Below are the code and all the weights of a small trained network. Each question names an input and a target symbol and asks about switching units off, where a switched-off unit gives its printed mean instead of its output.

import numpy as np


def w(rows, s, z=0):
    codes = np.array(rows[::2]) - 128.0
    scale = np.full(codes.shape[1], s)
    scale[-1] = z or s
    return codes * scale


def f(y):
    return np.maximum(y, 0)


def softmax(a):
    e = np.exp(a - a.max(-1, keepdims=True))
    return e / e.sum(-1, keepdims=True)


def log_softmax(a):
    a = a - a.max(-1, keepdims=True)
    return a - np.log(np.exp(a).sum(-1, keepdims=True))


def net(x, mask):
    ids = ['ΓΛΞΩβηθμπστ'.index(c) for c in x.split()]
    T = len(ids)
    res = E[ids] + P[:T]
    u = 0
    for l in range(2):
        r = res
        for j in range(2):
            rows = slice(2 * j, 2 * j + 2)
            q, k, v = (r @ M[l][rows].T for M in (Q, K, V))
            z = softmax(np.where(np.tri(T) > 0, q @ k.T / 2**0.5, -1e9)) @ v
            o = O[l][rows]
            res = res + np.where(mask[u + j], z, o[:, -1]) @ o[:, :-1]
        u += 2
        y = f(res @ A[l][:, :-1].T + A[l][:, -1])
        res = res + np.where(mask[u : u + 8], y, B[l][:, -1]) @ B[l][:, :-1]
        u += 8
    return log_softmax(res[-1] @ U[:, :-1].T + U[:, -1])


Q, K, V, O, A, B = {}, {}, {}, {}, {}, {}
E = w([
[108,184,103,81,79,170,112,172,69,98,98],'Γ',
[188,106,42,69,146,153,123,141,137,48,146],'Λ',
[96,145,77,170,89,187,140,55,114,74,122],'Ξ',
[185,129,136,93,50,82,133,93,66,130,75],'Ω',
[184,119,82,171,98,84,130,109,100,198,134],'β',
[169,136,140,134,115,156,118,159,114,143,153],'η',
[89,105,8,94,85,112,69,103,94,159,90],'θ',
[151,187,89,156,149,89,162,122,119,94,100],'μ',
[35,54,86,136,75,81,158,179,96,73,68],'π',
[125,177,139,55,84,101,181,103,155,118,140],'σ',
[167,159,153,117,188,108,122,15,85,135,141],'τ',
],0.016)
P = w([
[88,94,243,169,68,159,67,133,213,69,130],'0',
[147,133,101,189,96,178,220,123,117,59,141],'1',
[164,131,49,159,134,202,226,99,125,94,126],'2',
[172,150,64,103,144,216,184,87,121,120,136],'3',
[164,193,57,70,145,227,210,88,90,143,150],'4',
[151,217,76,30,163,224,167,76,77,138,144],'5',
[181,254,65,25,165,234,168,62,83,151,158],'6',
],0.0062)
Q[0] = w([
[168,145,120,132,104,149,100,87,139,119,134],'L0H1',
[104,96,150,91,138,115,127,148,132,146,141],'L0H1',
[62,78,194,182,210,88,9,161,254,163,86],'L0H2',
[137,170,77,103,139,118,194,108,113,137,134],'L0H2',
],0.056)
K[0] = w([
[136,186,126,108,156,139,128,117,120,142,127],'L0H1',
[120,97,126,159,110,152,107,145,113,111,114],'L0H1',
[138,103,63,86,119,122,253,144,30,158,138],'L0H2',
[73,146,184,136,137,109,104,110,142,104,88],'L0H2',
],0.069)
V[0] = w([
[135,130,123,201,207,132,87,135,65,99,90],'L0H1',
[124,181,103,144,129,53,155,199,198,115,79],'L0H1',
[91,151,148,138,84,149,164,138,3,135,56],'L0H2',
[242,36,97,85,140,95,199,56,127,36,103],'L0H2',
],0.012)
O[0] = w([
[55,230,187,154,120,190,95,124,33,180,96,109],'L0H1',
[111,243,127,13,193,107,68,193,149,165,96,253],'L0H1',
[130,104,118,61,184,24,209,142,130,42,189,145],'L0H2',
[172,83,54,194,116,168,60,208,253,72,164,201],'L0H2',
],0.0043,0.005)
A[0] = w([
[174,107,215,151,170,124,167,231,107,151,179,91],'L0N1',
[67,93,162,120,149,117,161,172,117,168,122,14],'L0N2',
[98,105,173,78,194,122,195,77,104,145,147,60],'L0N3',
[80,69,172,105,231,105,101,157,133,216,176,1],'L0N4',
[152,125,112,169,166,43,116,114,152,253,148,61],'L0N5',
[83,93,154,110,218,82,192,174,94,196,187,32],'L0N6',
[102,114,155,116,184,143,130,105,81,221,138,36],'L0N7',
[116,127,163,68,211,143,115,198,132,197,182,7],'L0N8',
],0.012,0.0037)
B[0] = w([
[212,102,69,166,115,234,110,143,164,218,88,174],'L0N1',
[127,78,116,167,219,176,68,175,188,111,32,145],'L0N2',
[110,103,180,137,178,254,195,198,126,63,103,255],'L0N3',
[81,112,86,75,49,146,90,121,65,171,131,129],'L0N4',
[89,91,120,95,117,182,109,252,11,21,231,146],'L0N5',
[147,71,108,157,65,189,148,160,96,175,223,174],'L0N6',
[124,122,97,157,121,99,213,90,127,135,59,181],'L0N7',
[157,185,117,120,199,155,226,103,192,57,35,176],'L0N8',
],0.0073,0.0028)
Q[1] = w([
[143,126,101,175,141,127,60,140,194,132,130],'L1H1',
[81,111,242,150,152,92,66,98,153,189,173],'L1H1',
[190,169,4,124,92,218,180,80,85,46,61],'L1H2',
[140,116,111,133,104,181,157,127,106,104,58],'L1H2',
],0.048)
K[1] = w([
[117,137,146,124,104,100,194,79,111,151,102],'L1H1',
[221,203,55,112,123,174,157,84,107,126,172],'L1H1',
[108,107,228,157,82,104,3,136,177,68,158],'L1H2',
[124,97,204,116,114,78,74,145,211,105,122],'L1H2',
],0.05)
V[1] = w([
[210,222,160,174,116,156,206,48,180,115,93],'L1H1',
[192,87,254,127,148,38,111,250,168,176,73],'L1H1',
[160,212,134,192,219,24,72,161,96,130,128],'L1H2',
[60,202,35,10,124,149,172,122,198,83,172],'L1H2',
],0.0093)
O[1] = w([
[178,205,154,145,62,124,100,136,109,33,166,145],'L1H1',
[161,141,146,1,165,153,98,51,132,157,172,224],'L1H1',
[50,108,98,164,78,221,126,51,165,81,149,92],'L1H2',
[175,97,180,157,158,120,120,55,131,129,53,252],'L1H2',
],0.0049,0.0038)
A[1] = w([
[64,157,177,146,95,94,99,93,137,112,116,49],'L1N1',
[78,125,220,110,153,83,98,124,120,124,154,42],'L1N2',
[100,84,142,194,118,89,110,133,131,145,180,55],'L1N3',
[103,127,142,172,132,115,109,58,138,133,176,41],'L1N4',
[109,130,253,126,116,116,78,134,91,149,157,39],'L1N5',
[88,99,142,103,191,132,108,92,119,182,156,3],'L1N6',
[141,133,214,182,146,75,102,66,135,154,207,35],'L1N7',
[125,158,155,154,170,124,122,123,130,191,141,114],'L1N8',
],0.015,0.0053)
B[1] = w([
[112,250,57,157,128,80,200,78,75,144,173,238],'L1N1',
[49,79,130,85,121,131,150,155,84,123,99,149],'L1N2',
[123,130,190,169,241,90,162,13,127,163,174,158],'L1N3',
[129,49,147,130,169,141,157,217,119,120,83,184],'L1N4',
[114,109,134,131,101,231,183,254,68,107,95,160],'L1N5',
[101,223,197,147,34,84,166,120,172,176,212,230],'L1N6',
[107,43,133,84,108,163,102,88,85,84,184,165],'L1N7',
[48,139,177,135,82,38,32,123,158,146,153,249],'L1N8',
],0.0073,0.002)
U = w([
[136,60,230,167,182,143,183,115,41,99,167,2],'Γ',
[212,111,191,224,111,215,91,180,205,209,129,149],'Λ',
[143,210,142,205,184,31,185,137,111,110,114,113],'Ξ',
[197,65,78,73,151,78,155,141,185,65,156,107],'Ω',
[54,49,54,131,133,101,133,107,105,238,121,151],'β',
[123,231,143,96,114,172,114,168,44,142,110,220],'η',
[50,47,128,154,131,80,153,148,103,136,51,65],'θ',
[87,105,121,214,59,195,177,3,112,85,141,192],'μ',
[133,82,204,101,32,64,211,123,223,100,182,64],'π',
[225,68,158,118,54,34,114,20,26,167,51,148],'σ',
[168,79,132,190,27,146,141,180,46,149,254,95],'τ',
],0.0036,0.0032)

Each question gives the input, a string of symbols that net reads in full, and the target symbol t.
The units are the heads (2 rows each of Q, K, V and O) and the neurons (one row each of A and B). Each row of codes is followed by its name. A weight is (code - 128) times the scale printed after its matrix; where a second scale follows, it is the last column's (O, A, B and U).
mask holds one flag per unit, layer by layer, with each layer's heads first. A switched-off unit (its flag False) gives its mean, the last column of its rows in O or B, instead of its output. The means were averaged over made-up inputs and are rounded, as every weight is.
A unit's drop is (log p(t) with every unit on - log p(t) with that unit switched off) / (log p(t) with every unit on - log p(t) with every unit switched off).
The circuit of an input: a set's keep is (log p(t) with only the set's units on - log p(t) with every unit switched off) / (log p(t) with every unit on - log p(t) with every unit switched off). Starting from the 12 units with the biggest drops (on a tie, the unit counted first), units are removed one at a time, each time the one whose removal leaves the highest keep (on an exact tie, the one counted first), for as long as the keep stays at least 0.8.
circuit, biggest first: the units of the circuit, biggest drop first
unit that matters most: the unit with the biggest drop
k most important neurons of layer l: the k neurons of layer l with the biggest drops, biggest first
which heads matter: for each layer, one digit per head in row order, 1 if its drop is at least 0.15 and else 0, layers parted by /
drop when u is switched off: that unit's drop, to one decimal
input π η μ σ, target π: circuit, biggest first -> [L1N6 L1H1 L0N2 L0H2]
input μ μ μ τ, target μ: circuit, biggest first -> [L0H1 L1H2]
input η μ μ Ω μ μ Ξ, target η: circuit, biggest first -> [L1H2 L0H1 L0H2]
input Λ Λ η Λ μ, target Λ: unit that matters most -> L0H2
input Ξ μ Ξ, target Ξ: circuit, biggest first -> [L1H1 L0H1 L1H2]
input η β μ θ μ Ω, target η: circuit, biggest first -> [L1H2 L0H1 L0H2]
input μ Λ Λ η Ω Ω, target μ: circuit, biggest first -> [L1H2 L0H1]
input Ω μ σ Ω Λ μ, target Ω: circuit, biggest first -> [L0H2 L1H1]
input σ Ω σ θ η η θ, target σ: which heads matter -> 10 / 01
input τ η μ η, target τ: circuit, biggest first -> [L0H1 L1H2 L1H1]
input Ω μ η μ μ Ξ σ, target Ω: circuit, biggest first -> [L0H1 L0H2]
input μ η Ξ τ Λ, target μ: circuit, biggest first -> [L0H1 L1H2]
input τ Ω Λ τ μ η, target τ: circuit, biggest first -> [L0H1 L1H2]
input σ Ξ η θ, target σ: which heads matter -> 00 / 01
input μ η β, target τ: circuit, biggest first -> [L0N5]
input π μ Ξ β θ Λ, target π: which heads matter -> 11 / 10
input Ω σ μ, target Ω: which heads matter -> 11 / 00
input μ π π π Λ, target μ: circuit, biggest first -> [L1H2 L0H1]
input μ μ μ Γ τ, target μ: 2 most important neurons of layer 0 -> [L0N3 L0N7]
input η μ θ, target η: most important neuron of layer 0 -> [L0N1]
input μ τ π η, target μ: drop when L0H1 is switched off -> 0.6
input Γ Ω Γ Ξ, target Γ: drop when L0N3 is switched off -> 0.5
input μ μ π μ τ μ, target μ: drop when L0H1 is switched off -> 0.6
input η η μ μ, target η: drop when L1H2 is switched off -> 0.3
